Below are the code and all the weights of a small trained network. Each question names an input and a target symbol and asks about switching units off, where a switched-off unit gives its printed mean instead of its output.

import numpy as np


def w(rows, s, z=0):
    codes = np.array(rows[::2]) - 128.0
    scale = np.full(codes.shape[1], s)
    scale[-1] = z or s
    return codes * scale


def norm(h):
    return h / np.sqrt((h * h).mean(-1, keepdims=True) + 1e-5)


def f(y):
    return np.maximum(y, 0)


def softmax(a):
    e = np.exp(a - a.max(-1, keepdims=True))
    return e / e.sum(-1, keepdims=True)


def log_softmax(a):
    a = a - a.max(-1, keepdims=True)
    return a - np.log(np.exp(a).sum(-1, keepdims=True))


def net(x, mask):
    ids = ['ΓΛΞΠΣαβδεζηθτφψω'.index(c) for c in x.split()]
    T = len(ids)
    res = E[ids] + P[:T]
    u = 0
    for l in range(3):
        r = norm(res)
        for j in range(2):
            rows = slice(2 * j, 2 * j + 2)
            q, k, v = (r @ M[l][rows].T for M in (Q, K, V))
            z = softmax(np.where(np.tri(T) > 0, q @ k.T / 2**0.5, -1e9)) @ v
            o = O[l][rows]
            res = res + np.where(mask[u + j], z, o[:, -1]) @ o[:, :-1]
        u += 2
        y = f(norm(res) @ A[l][:, :-1].T + A[l][:, -1])
        res = res + np.where(mask[u : u + 4], y, B[l][:, -1]) @ B[l][:, :-1]
        u += 4
    return log_softmax(norm(res)[-1] @ U[:, :-1].T + U[:, -1])


Q, K, V, O, A, B = {}, {}, {}, {}, {}, {}
E = w([
[139,72,215,122,96,106,210],'Γ',
[121,123,130,141,189,227,192],'Λ',
[176,210,137,174,76,87,134],'Ξ',
[172,138,105,180,94,132,105],'Π',
[135,124,216,230,101,127,172],'Σ',
[150,96,127,171,186,70,131],'α',
[113,119,108,250,153,94,99],'β',
[130,123,216,129,163,169,124],'δ',
[55,110,180,124,118,30,206],'ε',
[123,92,164,159,71,199,124],'ζ',
[181,221,172,84,202,106,111],'η',
[187,112,70,66,78,118,103],'θ',
[162,132,68,101,159,86,184],'τ',
[31,134,82,127,137,77,88],'φ',
[109,149,101,113,152,154,163],'ψ',
[179,33,134,119,152,143,156],'ω',
],0.023)
P = w([
[220,189,48,220,2,32,144],'0',
[130,95,70,188,21,58,160],'1',
[118,116,73,170,13,72,178],'2',
[117,177,97,178,41,100,193],'3',
[98,128,115,148,65,75,186],'4',
[102,146,117,139,75,93,171],'5',
[95,175,122,133,98,118,161],'6',
[83,165,135,118,90,120,165],'7',
[91,151,128,123,104,98,165],'8',
],0.0073)
Q[0] = w([
[88,103,192,233,70,124,179],'0.h0',
[173,90,99,101,196,217,71],'0.h0',
[25,168,129,121,73,106,54],'0.h1',
[1,235,47,143,34,97,200],'0.h1',
],0.0058)
K[0] = w([
[62,192,166,190,194,136,116],'0.h0',
[189,97,164,244,70,190,88],'0.h0',
[153,131,119,224,107,211,75],'0.h1',
[2,208,135,155,108,185,152],'0.h1',
],0.0062)
V[0] = w([
[162,152,104,72,119,108,204],'0.h0',
[155,182,203,131,128,60,131],'0.h0',
[180,49,2,85,202,41,96],'0.h1',
[24,92,142,145,106,147,86],'0.h1',
],0.005)
O[0] = w([
[79,255,136,45,60,209,101,254],'0.h0',
[154,169,187,178,229,102,81,174],'0.h0',
[160,152,97,182,121,126,173,205],'0.h1',
[73,23,169,127,137,93,66,22],'0.h1',
],0.0062,0.0039)
A[0] = w([
[156,190,125,240,133,122,140,212],'0.n0',
[75,140,136,218,79,163,134,99],'0.n1',
[115,122,148,204,81,211,63,5],'0.n2',
[108,120,255,193,126,189,33,148],'0.n3',
],0.0093,0.0025)
B[0] = w([
[54,62,111,174,60,135,68,254],'0.n0',
[111,92,170,20,3,147,190,173],'0.n1',
[59,27,12,62,149,101,159,146],'0.n2',
[55,127,66,215,126,111,230,157],'0.n3',
],0.0075,0.0093)
Q[1] = w([
[57,202,103,2,138,115,165],'1.h0',
[100,201,161,67,64,148,208],'1.h0',
[247,68,132,70,207,129,66],'1.h1',
[96,88,91,70,104,126,114],'1.h1',
],0.0091)
K[1] = w([
[69,203,117,10,109,96,171],'1.h0',
[132,194,81,49,146,180,128],'1.h0',
[161,121,136,214,137,100,156],'1.h1',
[78,137,143,183,167,162,95],'1.h1',
],0.011)
V[1] = w([
[140,192,117,81,115,218,89],'1.h0',
[73,255,108,157,126,183,182],'1.h0',
[210,123,215,192,104,159,204],'1.h1',
[232,59,135,84,173,199,64],'1.h1',
],0.0073)
O[1] = w([
[175,150,169,22,100,148,83,113],'1.h0',
[50,140,126,168,169,181,151,196],'1.h0',
[167,119,189,216,118,224,241,107],'1.h1',
[180,1,126,104,126,167,101,2],'1.h1',
],0.007,0.0091)
A[1] = w([
[32,95,205,175,102,124,223,176],'1.n0',
[44,88,100,112,139,86,32,111],'1.n1',
[151,181,254,96,176,74,125,8],'1.n2',
[113,167,166,96,160,156,87,30],'1.n3',
],0.0082,0.0015)
B[1] = w([
[151,156,153,210,61,121,114,254],'1.n0',
[250,158,175,116,97,129,50,170],'1.n1',
[205,38,142,156,44,2,176,145],'1.n2',
[115,2,97,115,132,156,83,138],'1.n3',
],0.0069,0.0071)
Q[2] = w([
[105,176,132,147,14,122,80],'2.h0',
[98,249,85,127,93,80,157],'2.h0',
[66,166,89,118,101,104,149],'2.h1',
[106,197,128,199,92,92,130],'2.h1',
],0.012)
K[2] = w([
[77,189,48,18,151,113,144],'2.h0',
[15,144,137,63,237,167,102],'2.h0',
[149,182,173,1,181,233,149],'2.h1',
[82,165,93,35,230,102,120],'2.h1',
],0.0082)
V[2] = w([
[137,182,100,107,35,146,90],'2.h0',
[76,33,173,143,38,115,65],'2.h0',
[227,105,154,152,104,77,159],'2.h1',
[83,99,2,148,91,187,164],'2.h1',
],0.0098)
O[2] = w([
[150,33,134,71,201,191,32,255],'2.h0',
[1,80,163,182,193,210,37,6],'2.h0',
[224,213,172,158,167,133,77,118],'2.h1',
[85,154,44,115,96,141,101,244],'2.h1',
],0.0078,0.0086)
A[2] = w([
[163,20,82,175,106,111,108,112],'2.n0',
[23,184,117,111,139,87,17,252],'2.n1',
[119,108,106,78,74,159,125,247],'2.n2',
[218,46,26,148,195,162,255,90],'2.n3',
],0.008,0.002)
B[2] = w([
[157,75,132,108,88,101,145,190],'2.n0',
[106,166,178,78,168,137,128,254],'2.n1',
[154,3,227,99,229,139,117,249],'2.n2',
[117,254,134,51,56,181,101,220],'2.n3',
],0.012,0.005)
U = w([
[222,164,202,154,237,104,158,147],'Γ',
[218,79,93,45,132,165,85,3],'Λ',
[137,247,26,149,130,151,58,131],'Ξ',
[59,138,77,111,188,109,9,16],'Π',
[125,143,131,168,148,247,145,77],'Σ',
[112,139,102,238,166,141,164,180],'α',
[164,120,24,219,173,61,64,165],'β',
[85,139,186,165,171,31,208,42],'δ',
[91,120,174,185,132,92,178,57],'ε',
[99,74,80,179,124,117,102,127],'ζ',
[225,104,254,178,163,123,195,143],'η',
[210,28,143,106,105,148,70,188],'θ',
[191,141,75,114,50,114,191,208],'τ',
[37,89,125,85,211,62,98,174],'φ',
[63,36,123,69,145,130,192,94],'ψ',
[142,195,166,133,44,170,61,122],'ω',
],0.0091,0.0041)

Each question gives the input, a string of symbols that net reads in full, and the target symbol t.
The units are the heads (2 rows each of Q, K, V and O) and the neurons (one row each of A and B). Each row of codes is followed by its name. A weight is (code - 128) times the scale printed after its matrix; where a second scale follows, it is the last column's (O, A, B and U).
mask holds one flag per unit, layer by layer, with each layer's heads first. A switched-off unit (its flag False) gives its mean, the last column of its rows in O or B, instead of its output. The means were averaged over made-up inputs and are rounded, as every weight is.
A unit's drop is (log p(t) with every unit on - log p(t) with that unit switched off) / (log p(t) with every unit on - log p(t) with every unit switched off).
The circuit of an input: a set's keep is (log p(t) with only the set's units on - log p(t) with every unit switched off) / (log p(t) with every unit on - log p(t) with every unit switched off). Starting from the 12 units with the biggest drops (on a tie, the unit counted first), units are removed one at a time, each time the one whose removal leaves the highest keep (on an exact tie, the one counted first), for as long as the keep stays at least 0.8.
units of the circuit, in order: the units of the circuit, biggest drop first
unit that matters most: the unit with the biggest drop
top k neurons: the k neurons with the biggest drops, biggest first
k most important neurons of layer l: the k neurons of layer l with the biggest drops, biggest first
which heads matter: for each layer, one digit per head in row order, 1 if its drop is at least 0.15 and else 0, layers parted by /
input Ξ Ξ η, target Γ: which heads matter -> 00 / 00 / 01
input φ φ Π τ θ ω, target ω: top 3 neurons -> [2.n3, 0.n0, 1.n1]
input τ τ τ α θ Π, target θ: top 2 neurons -> [2.n2, 0.n0]
input η α α ψ, target ψ: unit that matters most -> 2.h1
input δ ε θ Ξ Ξ Γ Ξ τ ε, target τ: top 2 neurons -> [0.n0, 1.n0]
input Ξ Ξ α θ Λ ω Γ, target η: units of the circuit, in order -> [0.n0, 2.h1, 1.h1, 0.n2]
input Π η Ξ τ α, target τ: units of the circuit, in order -> [2.h0, 0.h1]
input Ξ τ τ Γ τ φ φ ε, target φ: units of the circuit, in order -> [1.h1, 2.h0]
input Γ β θ, target θ: top 2 neurons -> [2.n2, 2.n3]
input ω Ξ φ α τ δ τ ζ, target ψ: top 2 neurons -> [0.n2, 2.n2]
input β ω τ θ Ξ τ θ Ξ Π, target θ: which heads matter -> 00 / 00 / 00
input τ τ Ξ ε Γ τ Ξ ζ, target τ: top 2 neurons -> [0.n3, 1.n0]
input η ψ ψ, target ψ: units of the circuit, in order -> [2.n2, 2.n3]
input Ξ α Ξ Λ θ, target θ: units of the circuit, in order -> [2.n2]
input Π φ Π τ τ, target Ξ: units of the circuit, in order -> [0.n1, 2.n3]
input α τ τ, target Ξ: which heads matter -> 01 / 00 / 00
input τ φ α α Γ Π η Ξ ω, target ω: top 2 neurons -> [2.n3, 0.n0]
input τ δ τ τ φ τ Ξ δ ω, target τ: 2 most important neurons of layer 2 -> [2.n0, 2.n1]
input Σ τ Ξ α τ τ φ δ, target φ: units of the circuit, in order -> [1.h1, 2.h0, 2.h1]
input Ξ τ θ Ξ Ξ Ξ ε τ δ, target τ: 2 most important neurons of layer 0 -> [0.n0, 0.n3]
input Π ε Ξ Σ Γ η α α, target η: units of the circuit, in order -> [2.h1]
input α ε ζ φ, target φ: which heads matter -> 00 / 01 / 01
input Λ Ξ Ξ τ ε, target τ: top 2 neurons -> [1.n0, 0.n0]
